Below is a small trained network, with its code and all its weights. Each question gives an input and a class and asks what happens when units are switched off, that is, made to give their printed mean instead of their output.

import numpy as np


def w(rows, s, z=0):
    codes = np.array(rows[::2]) - 128.0
    scale = np.full(codes.shape[1], s)
    scale[-1] = z or s
    return codes * scale


def f(y):
    return np.maximum(y, 0)


def log_softmax(a):
    a = a - a.max(-1, keepdims=True)
    return a - np.log(np.exp(a).sum(-1, keepdims=True))


def net(x, mask):
    res = np.array(x, float).reshape(1, 7) / 4 @ E
    y = f(res @ A[0][:, :-1].T + A[0][:, -1])
    res = res + np.where(mask, y, B[0][:, -1]) @ B[0][:, :-1]
    return log_softmax(res[-1] @ U[:, :-1].T + U[:, -1])


A, B = {}, {}
E = w([
[109,95,68,32,147,208],'x0',
[134,130,125,130,125,132],'x1',
[175,2,148,175,157,146],'x2',
[121,125,121,132,127,124],'x3',
[143,136,137,129,132,142],'x4',
[53,112,180,141,48,206],'x5',
[127,128,125,131,128,129],'x6',
],0.016)
A[0] = w([
[207,157,121,220,162,125,131],'N1',
[176,101,79,115,185,122,112],'N2',
[169,75,173,202,91,81,146],'N3',
[97,199,155,123,124,90,180],'N4',
[128,248,30,90,198,79,151],'N5',
[124,233,183,147,89,60,188],'N6',
[157,88,159,212,93,88,135],'N7',
[103,102,209,175,158,166,125],'N8',
[86,170,97,52,113,175,100],'N9',
[201,184,66,78,150,147,161],'N10',
[173,147,90,187,176,50,194],'N11',
[86,184,151,124,82,150,107],'N12',
[191,173,165,123,64,124,153],'N13',
[135,43,101,82,169,179,77],'N14',
[113,209,168,184,74,71,170],'N15',
[70,156,132,136,85,219,145],'N16',
[80,127,175,202,75,157,98],'N17',
[166,223,121,144,154,29,191],'N18',
[84,183,139,108,98,162,96],'N19',
[113,166,174,98,147,101,104],'N20',
[65,46,174,166,58,181,50],'N21',
[78,234,106,93,117,109,254],'N22',
[123,83,135,97,179,162,83],'N23',
[109,95,93,92,47,223,24],'N24',
],0.012,0.0072)
B[0] = w([
[109,123,155,114,199,88,193],'N1',
[157,76,116,16,89,78,185],'N2',
[177,166,174,120,160,80,205],'N3',
[86,118,112,165,81,144,202],'N4',
[216,186,27,147,128,198,246],'N5',
[65,26,124,220,79,141,244],'N6',
[176,160,204,87,139,100,198],'N7',
[203,144,168,175,137,99,176],'N8',
[72,199,131,87,175,165,209],'N9',
[158,118,58,92,107,144,199],'N10',
[112,60,115,112,245,104,224],'N11',
[57,169,162,129,92,111,190],'N12',
[85,140,153,170,147,145,170],'N13',
[152,10,37,142,64,126,205],'N14',
[43,92,189,202,93,137,232],'N15',
[55,155,184,124,152,188,217],'N16',
[164,199,183,167,64,124,197],'N17',
[149,74,81,193,254,197,246],'N18',
[54,117,142,70,107,128,188],'N19',
[115,125,114,131,115,145,157],'N20',
[228,155,161,199,177,202,214],'N21',
[96,189,107,121,114,227,249],'N22',
[112,68,88,127,103,117,171],'N23',
[87,79,150,114,239,191,206],'N24',
],0.009,0.02)
U = w([
[168,71,111,211,160,196,254],'0',
[101,135,175,204,48,133,11],'1',
[190,198,43,82,111,174,56],'2',
[102,176,158,44,128,170,92],'3',
[180,118,171,100,222,10,132],'4',
[221,188,222,161,107,85,165],'5',
[184,52,84,57,97,53,127],'6',
],0.011,0.0037)

Each question gives the input, the list of numbers given to net, and the class t.
The units are the neurons (one row each of A and B). Each row of codes is followed by its name. A weight is (code - 128) times the scale printed after its matrix; where a second scale follows, it is the last column's (A, B and U).
mask holds one flag per neuron, in row order. A switched-off neuron (its flag False) gives its mean, the last column of its row in B, instead of its output. The means were averaged over made-up inputs and are rounded, as every weight is.
A unit's drop is (log p(t) with every unit on - log p(t) with that unit switched off) / (log p(t) with every unit on - log p(t) with every unit switched off).
The circuit of an input: a set's keep is (log p(t) with only the set's units on - log p(t) with every unit switched off) / (log p(t) with every unit on - log p(t) with every unit switched off). Starting from the 12 units with the biggest drops (on a tie, the unit counted first), units are removed one at a time, each time the one whose removal leaves the highest keep (on an exact tie, the one counted first), for as long as the keep stays at least 0.8.
units of the circuit, in order: the units of the circuit, biggest drop first
unit that matters most: the unit with the biggest drop
k most important neurons: the k neurons with the biggest drops, biggest first
drop when u is switched off: that unit's drop, to one decimal
input [4,1,0,8,2,-8,0], class 2: units of the circuit, in order	[N5 N6]
input [1,-1,-7,-2,-2,-5,-2], class 2: unit that matters most	N5
input [1,-1,-8,-7,-1,6,-2], class 3: 3 most important neurons	[N9 N22 N19]
input [5,0,1,7,4,-8,-6], class 6: 2 most important neurons	[N2 N22]
input [1,2,-4,2,6,-7,-2], class 2: 2 most important neurons	[N5 N10]
input [-6,-2,0,-5,1,6,-6], class 1: 2 most important neurons	[N15 N6]
input [1,2,-7,0,8,-3,1], class 2: 2 most important neurons	[N5 N22]
input [1,3,-1,-6,3,8,2], class 3: 2 most important neurons	[N6 N24]
input [8,2,-2,-1,4,1,-2], class 3: drop when N9 is switched off	0.1
input [2,-6,-6,-3,5,-6,1], class 2: drop when N5 is switched off	0.2
input [2,5,-2,0,-7,0,7], class 2: drop when N15 is switched off	0.1
